Q:
[[655 832 690 517]
 [696 836 656 545]
 [867 242 573 998]]
A: 656

Q:
[[53 35 79 23]
 [62 82 28 93]]
A: 28

Q:
[[1714 6780 1846 2887]
 [4494 6092 7080 3263]
 [4473 3775 8991 5682]]
A: 7080

Q:
[[4 3 8 3]
 [1 2 8 4]
 [6 7 4 5]]
A: 8

Q:
[[-15 -39 -28 -33]
 [ 47   1  -2 -33]
 [-39  21  37  47]]
A: -2

Q:
[[3132 7540 2719 5318]
 [3154 7967 1561 5443]
 [5841 1382 4485 3557]]
A: 1561

Q:
[[-41 -32  37  19]
 [-15   8  13  10]
 [ -8 -46  -4 -26]]
A: 13

Q:
[[ 15   4  49 -36]
 [  8   8  -8 -23]
 [-14  19 -28 -16]]
A: -8

Q:
[[  87  193  168  -42]
 [-444  823 -814 -710]]
A: -814
---
[ -1  47 -55  -3 -16  10] 47

[-25  -7  -1 -25 -55   4  -4] -1

[[ -8  -8 -38 -49 -12  -9 -43]
 [ -7  36  13  19   3  12  38]
 [-50 -31 -40  18  23   8  22]] -40

[ 15 -16  50 -38  13  69 -13] 50

[[  0 -34 -14 -37   5 -51  -3]
 [  0   0  31  28   3 -43  -9]] 31

[[ 14  47  28  -7 -12]
 [-29  15 -13 -50  -4]
 [ 22 -12  31  -2   5]] 22
---
[[10, 73, 73, 75, 70, 17, 77],
 [67, 72, 16, 75, 72, 18, 75]] >> 73

[[8414, 6125, 7434, 9383],
 [3759, 5371, 1615, 6555],
 [8278, 7498, 6157, 4119]] >> 5371

[[210, 151, 28, 116, 154, 161],
 [167, 137, 156, 172, 204, 92]] >> 151

[[4, 6, 6, 6],
 [7, 6, 3, 5],
 [7, 0, 5, 1]] >> 6

[[58, 80, 11, 61],
 [57, 82, 44, 74]] >> 80

[[5445, 2190, 6233, 2051],
 [2965, 8510, 2545, 8351],
 [3559, 9754, 7285, 8883]] >> 8510

[[-32, -29, -33, 30, -2, -30, -13],
 [-3, -36, -24, -22, -14, -30, -13]] >> -29
---
-10	-6	-48	-17	-13
2	-41	-2	-39	-34
34	-45	1	-29	0
⇒ 2

-544	-447	-141	-294
-758	-862	-51	-126
-245	-598	839	679
⇒ -758

-262	-450	203	-3	172
-758	-542	-799	704	559
-914	-370	-190	974	686
⇒ -758

3	3	3	4	7	4
4	0	4	5	2	5
6	2	2	8	6	6
⇒ 4

108	57	118	217	107	130	238
242	107	69	230	96	168	234
156	70	91	229	102	170	233
⇒ 242

5935	3289	8539	8302	5552
4274	4546	3092	5395	4207
4489	1412	7646	7141	3469
⇒ 4274

6103	6469	8136	3626	7696	8136	1909
4708	4416	6307	4118	8630	6307	3539
4908	6445	8614	4596	7066	8614	2631
⇒ 4708

250	197	6	84	196	121	226
180	136	45	111	108	78	74
156	133	146	99	111	100	24
⇒ 180

1732	1575	7576	7961	8126	6925
7263	7194	2485	2489	2452	3040
1732	1748	8067	8162	8306	7033
⇒ 7263
---
[-20  29   0 -41  -3 -59   2] ans = -41, 29

[-39  -6  28  -1 -46  50 -23] ans = -1, 50

[[-30  33 -14 -41  -4  35  15]
 [-33   7 -21 -58  15   9  -4]
 [ 17  14  -6  13  -6   1  11]] ans = -58, 35

[-51 -53  55 -44  45 -35 -40] ans = -44, 55

[ 14  -9  65  -2 -34] ans = 65, 65

[-15 -13  40  56   4  25   0] ans = 56, 56
---
[ -8 -27 -39 -47 -58 -29]	-47
[  1  37   3 -59  21 -31  63]	21
[-19  66 -20  -4 -42  14]	-4
[ 33 -55 -59  -1  39]	-59
[ 38  -3 -43   6  16 -26 -57]	16
[-22 -18  42  50 -20]	42
[-44 -18 -65  69  29 -47]	69
[ 42 -44 -20 -17  26  63 -15]	26
---
[[22 74 54 19 42]
 [45 22 31 50 43]
 [23 74 48 23 45]]
48

[[-39 -48 -42  15]
 [ 31  35  33 -31]
 [ 15  16  14 -33]]
14

[[  3 -24  39  42]
 [ 31  24 -45  16]
 [ 23  25 -31   0]]
-31

[[4 7 1 0 5]
 [5 2 5 5 2]
 [3 5 5 5 4]]
5

[[78 62 50 35]
 [67 40 38  8]
 [67 40 42  2]]
42

[[ 27  68 170 162  43  59 185]
 [ 35  74 143 150  56  73 165]
 [202 140  33  35 171 154  55]]
33

[[20 38 98 40]
 [27 82 59 22]
 [68 22 25 74]]
25

[[ 107   32 -559 -546]
 [ 631  310 -514 -851]
 [ -96  -81 -380 -354]]
-380
---
[[ 33 -33  30 -45]
 [ 17 -27 -48  59]
 [ 19  20  47 -54]] ⇒ -54

[[ 47 -22  20 -15]
 [-64 -21 -33 -22]
 [-58  -1 -19   3]] ⇒ 3

[[-44 -54  12 -45  48  44 -31]
 [ 42  44 -21  56 -29 -15  22]
 [ 44  40 -15  54 -24  -8  20]] ⇒ 20

[[-58 -24  13  13   2 -37]
 [ 38  60  -3 -23  15  10]
 [-10  -3   7 -32  54 -34]] ⇒ -34

[[ 55  17   6   8  -2 -22]
 [-18 -31  -2 -21  27  37]
 [ 32   3 -21   4  -2  -2]] ⇒ -2

[[ 15 -38  48  42  -2]
 [ -1 -68   9   0 -33]
 [-15  34 -48 -44  -1]] ⇒ -1

[[ 11 -50  28   5]
 [ 36 -10  10   1]
 [ 17 -39  25   4]] ⇒ 4
---
[  0  20  24  10 -41 -14  50]	0, 50

[[ -5  -1  18  26 -67 -48   1]
 [-11   8   5   2  -3 -16 -14]]	-5, -14

[-17 -30  59  -8  36 -12]	-17, -12

[-57  14 -37 -52 -30]	-57, -30

[[-45  39  22  36  35  40  -5]
 [-53  11  57  32 -57 -26 -37]]	-45, -37

[ 10 -28  -8  -1 -62 -26]	10, -26
---
[[ 85  64 126  99 113 105  51 163 163 200  92 157 122  90 173  40]
 [124 123  98 104 112 102  90 122  94  93 114 104 127  98  98 100]
 [ 48 159 117  97  90 170  96 109 106  97  88 103  82  87  89  93]
 [ 97  89 131  99  87 118  99 109 109 107 107  93 108  99  93  94]
 [ 85  72 119  95 116  57 144 128  92 137  99  97  90  71  98 114]
 [114  68 130  83  99  60 130  29 139 131  62 135  92 114 169  30]
 [103  73 145  70 101 102 104 107  88 117  95  60 121 123  41 174]
 [ 96  57  28  93 172  91  57 188 200  79  76 123  89 137 194  91]] out 114

[[ -28  -29 -759   73  277 -451  364 -453 -578 -110 -166  -71  287]
 [-301  321  335 -211  -75  -42 -291  128  165  -17 -335  262 -203]
 [-406  -56  124 -456 -388 -113  679  232  103  -91 -521  201 -207]
 [ -25 -143  220   95 -150 -351  190   36 -878   23 -732    8 -182]
 [-413 -563 -592  290  150 -617 -340 -236   67  204  467 -408   22]] out -406

[[ 17  11  18   1  18  -1  23  15   5  22  13  16   2  17]
 [  3 -25  23 -22  -6 -31  48  47   3  31  -4  23   9  34]
 [ 16   3  26 -17  12  -3  22  17  -2  13   6  20  17  25]
 [  4 -21  23 -20  13  -9  30  25   0   2   9  26  19  29]
 [ -6 -33  10  -3  -5  -9  31  26   2  -7  -2  21  20  16]
 [-13 -28  -2  13  -8  -8  26  34  19   9  -2  14   9  10]
 [ 10  -4  24 -20 -16 -30  39  39  -3  37  -1   7   6  33]
 [ -3  -7   1  17 -17 -17  27  33  13  28   2  -2  -4  11]
 [  8  -1  13   1  -5 -21  36  42  17  47  -5  13  -3  20]] out 10

[[162 152 113 112 169 167 156  85 132 116 139 115]
 [110 121 140 182 146  82 139 133 100 143 144 137]
 [160 147 116 126 144 105 154 154 163  99 181 121]
 [171 139 130 151 203 189 108 220  84 134 127 185]
 [100 147 134 139 115  46 126 157 137 166 128 203]] out 160

[[6 6 6 6 6 6 4 5]
 [7 7 8 6 5 7 6 6]
 [6 9 7 6 6 6 6 4]
 [6 7 5 6 5 3 5 6]
 [6 7 6 5 7 7 6 6]
 [7 4 6 6 6 5 7 5]
 [6 3 6 5 6 6 7 4]
 [6 2 5 5 5 5 6 7]
 [7 5 6 5 5 6 7 4]] out 6

[[-569 -523  376 -124  -22 -581  -30  265  -11 -379 -604]
 [  81 -232   35 -414  315 -354  456  410  399  400  306]
 [ 498  205 -166  433   88 -370 -476 -309   66  151   32]
 [ 491 -263 -522  100 -469  249 -478  398  560 -329   50]
 [ 527 -516  324  491  113  468 -504 -260  439  180  300]
 [-479  407   99  180  214 -561  350 -471  324  330   75]
 [ 540 -344  507  190  221  291 -516  334  280 -364  -33]
 [ 260  197 -268  158   70 -116   26  446  452 -550  -31]
 [  86  540 -130  182   44   38 -119  494 -446  153  323]
 [  69  381  505 -428  103  382 -563  205   54  336 -460]] out 260

[[541 524 499 539 492 609 526 508 556 539 568]
 [500 540 559 504 536 548 550 610 410 497 545]
 [254 627 682 319 389 470 628 410 161 479 470]
 [359 607 741 442 698 473 972 988 110 654 905]
 [576 559 495 485 545 531 515 606 580 552 561]
 [556 516 504 538 505 564 581 535 512 564 578]
 [629 656 427 553 534 582 434 434 629 526 536]] out 576
---
[4 8 6 4 7 2 9] -> 6

[[847 814 822 239 897]
 [440 956 990 324 357]
 [790 849 505 843 808]] -> 822

[[1 3 5 7]
 [3 2 4 6]] -> 5

[[ 64 203 110  59]
 [140 117  24  48]] -> 110

[[90 27  2 49 58]
 [57 34 23  7 43]] -> 2

[ -22  617 -829  -58] -> -829
